data =
[[ 0.04 -4.54  0.90 -2.27  0.38 -0.24 -0.98]
 [-0.86  1.35 -0.31 -5.00  1.08  0.35  0.48]
 [-0.04  3.71  0.50 -6.57  0.76 -0.17  0.38]]
Indices start at 1.
The entry directly below -2.27 is -5.00
The bottom-right entry -> 0.38
The entry in row 2 and column 1: -0.86
The entry at row 1, column 3 -> 0.90
The entry at row 3, column 1 is -0.04
Find the entry just left of the centre entry.
A: -0.31
The entry directly below 1.08 -> 0.76
Find the top entry of the column that holds the smallest entry.
A: -2.27
The smallest entry -> -6.57
Find the entry directly above the largest entry.
A: 1.35
The top-right entry: -0.98
The entry just right of the largest entry -> 0.50
Find the entry just right of 0.04.
A: -4.54
Find the entry just left of -0.98.
A: -0.24
The entry in the top-left corner is 0.04

 269  -122   214  -136   711
  77    64  -514   101   154
  95    90   114   -83   380
 265   -81  -232  -123   784
 -43   103   276    57   138
 -50   -38  -493  -273  -182
What is the entry in the bottom-left corner? -50
The entry in the top-left corner: 269
The smallest entry is -514
What is the last entry, reading row by row? -182
The entry directly above 101 is -136
What is the entry directly below 101? -83
What is the third entry, reading row by row? 214
What is the largest entry in the last row? -38
The 3rd smallest entry: -273
What is the second entry on the main diagonal? 64
The third entry from the end, reading row by row -> -493
The entry directly above 95 -> 77

W =
array([[ 3.13, -5.56,  1.44, -6.39, -0.32,  3.05,  3.82,  0.73,  0.66,
        -4.03,  0.89, -3.82,  1.22,  0.26, -3.98, -1.20],
       [ 0.97,  0.04,  0.30, -0.68,  0.02,  0.39,  0.19,  0.24, -0.08,
        -0.17,  0.69, -0.01, -0.41,  0.26,  0.18,  0.10],
       [ 0.02, -0.62,  0.84, -1.00,  3.45,  2.16, -0.37,  1.58,  1.09,
        -1.57,  0.69, -0.81,  2.18, -2.85, -1.57, -0.63],
       [ 1.93, -0.95,  1.51, -2.59,  4.14,  3.30, -0.09,  2.07,  1.03,
        -2.10,  2.07, -1.01,  2.04, -2.85, -1.57, -0.77],
       [-2.86, -3.25, -0.31, -0.68, -1.01,  0.13,  1.59, -0.74,  1.03,
        -2.10, -3.06, -1.81,  2.18, -0.69, -3.32, -0.58],
       [-0.70, -0.29,  0.91, -0.37,  5.17,  2.67, -1.21,  1.95,  1.46,
        -1.93,  0.30, -0.41,  3.14, -4.29, -1.79, -0.67]])
What is the entry just left of -1.93?
A: 1.46
What is the entry just left of the smallest entry?
A: 1.44
The entry just right of -1.79: -0.67
The entry just left of the largest entry -> -0.37
What is the entry just right of the smallest entry?
A: -0.32
The entry just left of -3.06: -2.10

A = [-1.58  2.52  4.36  0.14 -3.61  4.25  5.58  5.33]
The third smallest entry -> 0.14
The entry just left of the largest entry: 4.25
The entry just left of 4.36 is 2.52
Read off the largest entry.
5.58
Read off the 2nd largest entry.
5.33

Read these off the array that follows.
1) What is the entry in the top-right corner?
2) What is the entry just left of -25?
3) What is the entry in the bottom-left corner?
4) What is the 4th entry, reading row by row?
5) What is the 3rd-last entry, reading row by row?
6) What is the entry directly below -20?
7) What is the entry in the top-left corner?
8) What is the entry just left of 12?
[[-28  46 -27 -25 -29]
 [-37  -4  -3  12 -23]
 [ 14 -13   8  10   5]
 [-15  20 -13 -16  -7]
 [-17  19  -9 -20 -28]
 [-12 -16   2  21  -9]
 [  1   4   5  -4  10]]
1) -29
2) -27
3) 1
4) -25
5) 5
6) 21
7) -28
8) -3

arr =
[[  3  -8   2  31  -2 -17  -1  -8  10 -22   5]
 [ -3  -1   2  12  -7  10  25  -3 -24   2   0]
 [ -3  -1  12   6 -22  10 -11  -3  -7   2 -26]
 [-15   9  -7  19 -17   4   4 -17  15  12 -10]
 [  3   6  12  25  -7  -6 -11  -8  15   7   5]
 [  9   3  16  -6  17  15   4  -8   4  12 -16]
 [ 27  -4   2  19   2  15 -21  16   4  12  -5]
 [  9  19  -7  -6 -12   4  -6 -17   4   2  11]
 [-21   3  -7   6   2  20 -16 -17  -1   7  -5]
 [  9  -1  31  19   2 -11   4 -13  26  12 -10]
 [-15 -14  -7 -19 -27   4  -1   7  10 -13   5]
 [  9  -4  -2   6  -2  -6 -16  -8 -12  12  26]
 [ 21   3   2  -6  -7  25 -11  21  15  -8  -5]]
Counting starts at 1.
The entry in row 3 and column 3 is 12
Find the entry in row 3 and column 1.
-3
The bottom-right entry -> -5
Find the entry just left of -14.
-15
Find the entry at row 2, column 1.
-3
The entry at row 1, column 1 is 3
The entry in row 3 and column 2: -1
Find the entry just left of the smallest entry.
-19
The entry at row 1, column 3 is 2
The top-right entry -> 5
The entry just right of the smallest entry -> 4
The bottom entry of the column that holds the smallest entry: -7
The entry at row 1, column 2 is -8
The entry directly above the centre entry -> 15
The entry in the bottom-left corner is 21
Find the centre entry.
15
Find the entry just left of the centre entry.
2
Find the entry directly below the centre entry.
4

Read these off the table that follows.
1) The entry just right of -18?
2) The entry just left of -173?
3) The entry just left of 167?
4) The entry just left of -26?
((-585, 38, -5, -18, -5, -300), (533, 325, -176, 620, -176, 14), (519, -390, -207, -173, -207, 175), (137, -594, 362, -119, 362, -97), (-214, 279, -602, -125, -602, -26), (358, -142, 801, 259, 801, 167), (-359, 562, 360, 335, 360, -37))
1) -5
2) -207
3) 801
4) -602

grid =
[ 0.012 -0.064 -0.151 -0.080 -0.140 -0.227 -0.210 -0.109  0.065  0.082
  0.192 -0.157 -0.115  0.052]
The entry just right of -0.151 -> -0.080
The entry just left of -0.109 is -0.210
The entry just left of 0.082 is 0.065
What is the entry just left of -0.115? -0.157
The entry just right of -0.080: -0.140
